Below are the code and all the weights of a small trained network. Each question names an input and a class and asks about switching units off, where a switched-off unit gives its printed mean instead of its output.

import numpy as np


def w(rows, s, z=0):
    codes = np.array(rows[::2]) - 128.0
    scale = np.full(codes.shape[1], s)
    scale[-1] = z or s
    return codes * scale


def norm(h):
    return h / np.sqrt((h * h).mean(-1, keepdims=True) + 1e-5)


def f(y):
    return np.maximum(y, 0)


def log_softmax(a):
    a = a - a.max(-1, keepdims=True)
    return a - np.log(np.exp(a).sum(-1, keepdims=True))


def net(x, mask):
    res = np.array(x, float).reshape(1, 3) / 4 @ E
    u = 0
    for l in range(2):
        y = f(norm(res) @ A[l][:, :-1].T + A[l][:, -1])
        res = res + np.where(mask[u : u + 16], y, B[l][:, -1]) @ B[l][:, :-1]
        u += 16
    return log_softmax(norm(res)[-1] @ U[:, :-1].T + U[:, -1])


A, B = {}, {}
E = w([
[2,74,62,126],'x0',
[93,132,159,211],'x1',
[96,78,169,92],'x2',
],0.0093)
A[0] = w([
[20,219,134,81,134],'0.n0',
[93,52,214,2,110],'0.n1',
[107,156,111,52,33],'0.n2',
[169,152,73,40,202],'0.n3',
[14,138,145,128,70],'0.n4',
[82,105,70,132,42],'0.n5',
[140,78,69,134,110],'0.n6',
[76,66,201,142,162],'0.n7',
[208,149,199,234,253],'0.n8',
[107,131,126,202,158],'0.n9',
[158,75,110,200,240],'0.n10',
[143,79,84,92,130],'0.n11',
[104,77,184,124,113],'0.n12',
[61,141,121,99,96],'0.n13',
[201,140,207,84,172],'0.n14',
[107,131,112,156,104],'0.n15',
],0.0098,0.0022)
B[0] = w([
[116,69,127,24,190],'0.n0',
[27,192,96,95,232],'0.n1',
[250,202,34,177,159],'0.n2',
[96,95,71,220,214],'0.n3',
[146,39,149,88,217],'0.n4',
[172,31,119,115,193],'0.n5',
[235,104,112,122,164],'0.n6',
[168,178,202,144,207],'0.n7',
[76,28,137,78,254],'0.n8',
[91,215,108,153,189],'0.n9',
[195,243,88,95,181],'0.n10',
[193,209,73,92,173],'0.n11',
[95,254,66,92,174],'0.n12',
[136,99,181,139,183],'0.n13',
[130,110,106,82,227],'0.n14',
[94,181,164,106,157],'0.n15',
],0.0054,0.0066)
A[1] = w([
[139,159,131,190,179],'1.n0',
[84,100,206,188,50],'1.n1',
[63,118,117,45,144],'1.n2',
[215,158,113,123,251],'1.n3',
[181,187,148,90,228],'1.n4',
[247,52,71,160,78],'1.n5',
[104,144,186,83,153],'1.n6',
[145,55,117,133,177],'1.n7',
[149,176,58,145,154],'1.n8',
[136,91,90,137,69],'1.n9',
[132,50,83,187,158],'1.n10',
[135,152,88,77,172],'1.n11',
[105,118,174,160,199],'1.n12',
[80,107,130,158,150],'1.n13',
[169,136,93,117,115],'1.n14',
[132,228,106,98,175],'1.n15',
],0.013,0.0023)
B[1] = w([
[68,127,133,91,158],'1.n0',
[101,161,54,113,172],'1.n1',
[181,112,196,201,254],'1.n2',
[73,98,137,87,217],'1.n3',
[121,57,83,88,204],'1.n4',
[116,129,156,203,219],'1.n5',
[70,134,112,181,191],'1.n6',
[196,129,160,152,174],'1.n7',
[82,179,197,124,206],'1.n8',
[162,164,144,28,160],'1.n9',
[133,69,226,124,177],'1.n10',
[90,225,135,161,212],'1.n11',
[195,174,1,64,165],'1.n12',
[212,143,93,32,169],'1.n13',
[69,141,63,86,179],'1.n14',
[128,98,183,178,202],'1.n15',
],0.0069,0.0079)
U = w([
[158,9,134,89,215],'0',
[46,138,153,132,170],'1',
[77,163,44,96,164],'2',
[145,106,170,215,125],'3',
[218,98,67,197,19],'4',
[167,124,100,149,2],'5',
],0.013,0.006)

Each question gives the input, the list of numbers given to net, and the class t.
The units are the neurons (one row each of A and B). Each row of codes is followed by its name. A weight is (code - 128) times the scale printed after its matrix; where a second scale follows, it is the last column's (A, B and U).
mask holds one flag per neuron, layer by layer. A switched-off neuron (its flag False) gives its mean, the last column of its row in B, instead of its output. The means were averaged over made-up inputs and are rounded, as every weight is.
A unit's drop is (log p(t) with every unit on - log p(t) with that unit switched off) / (log p(t) with every unit on - log p(t) with every unit switched off).
The circuit of an input: a set's keep is (log p(t) with only the set's units on - log p(t) with every unit switched off) / (log p(t) with every unit on - log p(t) with every unit switched off). Starting from the 12 units with the biggest drops (on a tie, the unit counted first), units are removed one at a time, each time the one whose removal leaves the highest keep (on an exact tie, the one counted first), for as long as the keep stays at least 0.8.
circuit, biggest first: the units of the circuit, biggest drop first
most important unit: the unit with the biggest drop
top k neurons in layer l: the k neurons of layer l with the biggest drops, biggest first
drop when u is switched off: that unit's drop, to one decimal
input [5,8,6], class 2: top 2 neurons in layer 0	(0.n8; 0.n7)
input [0,-3,8], class 1: circuit, biggest first	(0.n1; 1.n2)
input [0,0,3], class 3: circuit, biggest first	(1.n2)
input [-3,-3,-2], class 3: circuit, biggest first	(0.n3; 1.n5)
input [-7,6,6], class 0: circuit, biggest first	(1.n11; 0.n8)
input [-6,6,2], class 0: circuit, biggest first	(1.n11; 0.n14; 1.n4)
input [2,1,3], class 3: top 3 neurons in layer 1	(1.n2; 1.n3; 1.n14)
input [4,6,2], class 2: top 2 neurons in layer 0	(0.n7; 0.n8)
input [3,7,6], class 2: top 2 neurons in layer 1	(1.n12; 1.n1)
input [1,2,-8], class 1: top 2 neurons in layer 1	(1.n15; 1.n8)
input [6,8,0], class 2: top 2 neurons in layer 0	(0.n8; 0.n9)
input [8,-4,-6], class 0: top 2 neurons in layer 0	(0.n5; 0.n1)
input [-4,1,-4], class 0: top 2 neurons in layer 1	(1.n4; 1.n8)
input [6,8,-3], class 2: most important unit	0.n9
input [-5,6,-8], class 1: top 2 neurons in layer 1	(1.n2; 1.n0)
input [-7,0,-8], class 1: top 2 neurons in layer 0	(0.n4; 0.n5)
input [2,-1,0], class 3: top 3 neurons in layer 1	(1.n5; 1.n4; 1.n7)
input [-4,2,-2], class 0: top 3 neurons in layer 0	(0.n1; 0.n8; 0.n3)
input [2,3,2], class 3: top 2 neurons in layer 0	(0.n12; 0.n3)
input [-4,-1,5], class 1: most important unit	0.n1
input [2,-1,-3], class 3: drop when 1.n3 is switched off	-0.1
input [-1,-3,-4], class 1: drop when 1.n8 is switched off	0.1
input [1,-4,-4], class 1: drop when 1.n10 is switched off	0.2
